Below is a small trained network, with its code and all its weights. Each question gives an input and a target symbol and asks what happens when units are switched off, that is, made to give their printed mean instead of their output.

import numpy as np


def w(rows, s, z=0):
    codes = np.array(rows[::2]) - 128.0
    scale = np.full(codes.shape[1], s)
    scale[-1] = z or s
    return codes * scale


def f(y):
    return y / 2 * (1 + np.tanh(0.7978845608 * (y + 0.044715 * y**3)))


def softmax(a):
    e = np.exp(a - a.max(-1, keepdims=True))
    return e / e.sum(-1, keepdims=True)


def log_softmax(a):
    a = a - a.max(-1, keepdims=True)
    return a - np.log(np.exp(a).sum(-1, keepdims=True))


def net(x, mask):
    ids = ['αβγδεηθλμξπσφψω'.index(c) for c in x.split()]
    T = len(ids)
    res = E[ids] + P[:T]
    r = res
    for j in range(2):
        rows = slice(2 * j, 2 * j + 2)
        q, k, v = (r @ M[0][rows].T for M in (Q, K, V))
        z = softmax(np.where(np.tri(T) > 0, q @ k.T / 2**0.5, -1e9)) @ v
        o = O[0][rows]
        res = res + np.where(mask[j], z, o[:, -1]) @ o[:, :-1]
    y = f(res @ A[0][:, :-1].T + A[0][:, -1])
    res = res + np.where(mask[2:10], y, B[0][:, -1]) @ B[0][:, :-1]
    return log_softmax(res[-1] @ U[:, :-1].T + U[:, -1])


Q, K, V, O, A, B = {}, {}, {}, {}, {}, {}
E = w([
[104,106,179],'α',
[140,140,78],'β',
[110,117,179],'γ',
[105,101,176],'δ',
[138,185,158],'ε',
[125,145,108],'η',
[138,140,70],'θ',
[108,111,176],'λ',
[138,141,69],'μ',
[135,142,56],'ξ',
[112,113,174],'π',
[109,190,121],'σ',
[118,121,25],'φ',
[93,254,132],'ψ',
[181,98,151],'ω',
],0.029)
P = w([
[85,196,183],'0',
[95,183,145],'1',
[105,190,114],'2',
[118,173,87],'3',
[127,155,68],'4',
[144,136,45],'5',
[154,128,25],'6',
[168,106,2],'7',
],0.0094)
Q[0] = w([
[192,242,4],'head 1',
[118,64,140],'head 1',
[72,116,136],'head 2',
[89,113,81],'head 2',
],0.019)
K[0] = w([
[245,96,84],'head 1',
[55,154,183],'head 1',
[152,128,132],'head 2',
[49,159,96],'head 2',
],0.012)
V[0] = w([
[73,125,75],'head 1',
[79,86,48],'head 1',
[2,199,137],'head 2',
[149,229,138],'head 2',
],0.0091)
O[0] = w([
[12,39,167,160],'head 1',
[69,100,137,158],'head 1',
[81,207,193,213],'head 2',
[173,164,143,253],'head 2',
],0.011,0.0039)
A[0] = w([
[202,154,207,21],'neuron 1',
[152,60,142,186],'neuron 2',
[182,79,110,1],'neuron 3',
[142,44,106,105],'neuron 4',
[157,104,29,47],'neuron 5',
[164,88,253,154],'neuron 6',
[93,149,154,11],'neuron 7',
[114,184,71,118],'neuron 8',
],0.014,0.012)
B[0] = w([
[95,63,93,175],'neuron 1',
[100,104,158,231],'neuron 2',
[5,202,197,170],'neuron 3',
[122,162,136,203],'neuron 4',
[139,181,178,222],'neuron 5',
[163,24,77,226],'neuron 6',
[80,212,44,139],'neuron 7',
[170,125,95,255],'neuron 8',
],0.011,0.0071)
U = w([
[112,135,131,149],'α',
[116,121,108,107],'β',
[140,115,145,48],'γ',
[95,121,96,219],'δ',
[42,100,87,107],'ε',
[135,127,149,68],'η',
[201,149,95,94],'θ',
[178,106,222,255],'λ',
[122,126,131,99],'μ',
[105,164,143,115],'ξ',
[145,125,136,34],'π',
[191,11,116,212],'σ',
[91,184,134,36],'φ',
[150,179,253,136],'ψ',
[133,124,133,18],'ω',
],0.011,0.0077)

Each question gives the input, a string of symbols that net reads in full, and the target symbol t.
The units are the heads (2 rows each of Q, K, V and O) and the neurons (one row each of A and B). Each row of codes is followed by its name. A weight is (code - 128) times the scale printed after its matrix; where a second scale follows, it is the last column's (O, A, B and U).
mask holds one flag per unit, heads first, then neurons. A switched-off unit (its flag False) gives its mean, the last column of its rows in O or B, instead of its output. The means were averaged over made-up inputs and are rounded, as every weight is.
A unit's drop is (log p(t) with every unit on - log p(t) with that unit switched off) / (log p(t) with every unit on - log p(t) with every unit switched off).
The circuit of an input: a set's keep is (log p(t) with only the set's units on - log p(t) with every unit switched off) / (log p(t) with every unit on - log p(t) with every unit switched off). Starting from all 10 units, units are removed one at a time, each time the one whose removal leaves the highest keep (on an exact tie, the one counted first), for as long as the keep stays at least 0.8.
units of the circuit, in order: the units of the circuit, biggest drop first
most important unit: the unit with the biggest drop
k most important neurons: the k neurons with the biggest drops, biggest first
which heads matter: for each layer, one digit per head in row order, 1 if its drop is at least 0.15 and else 0, layers parted by /
drop when u is switched off: that unit's drop, to one decimal
input μ φ ξ, target ε: which heads matter	10
input ε σ φ ω θ ω ξ λ, target σ: which heads matter	00
input β ψ σ, target φ: 2 most important neurons	[neuron 7; neuron 6]
input ξ ψ δ μ, target φ: most important unit	head 2
input ψ ε ω ξ ω ω δ α, target σ: units of the circuit, in order	[neuron 6; neuron 3]
input α ω ω θ α ω ψ, target θ: units of the circuit, in order	[neuron 8; head 1]
input ω ω δ ψ, target θ: units of the circuit, in order	[head 1; neuron 8]
input ψ ξ σ, target φ: units of the circuit, in order	[neuron 7; head 2; head 1]
input θ ξ ω η θ ω ψ ω, target ψ: which heads matter	01
input π ω ω μ, target θ: which heads matter	10
input φ π φ ξ η, target ε: which heads matter	10
input ε ξ ω, target σ: 2 most important neurons	[neuron 6; neuron 1]
input φ ω ω ξ φ ω ξ π, target σ: 3 most important neurons	[neuron 3; neuron 5; neuron 7]
input π ε φ φ β, target ε: units of the circuit, in order	[head 1]
input φ ω δ ω γ, target σ: 3 most important neurons	[neuron 3; neuron 5; neuron 6]
input φ θ π ω, target σ: 2 most important neurons	[neuron 6; neuron 5]
input ω π λ ψ ε ω ω σ, target θ: drop when head 1 is switched off	0.7
input ε ξ ψ λ, target σ: drop when neuron 6 is switched off	1.2
input ω ω γ θ, target θ: drop when head 1 is switched off	0.4
input α ω λ φ, target θ: most important unit	neuron 8
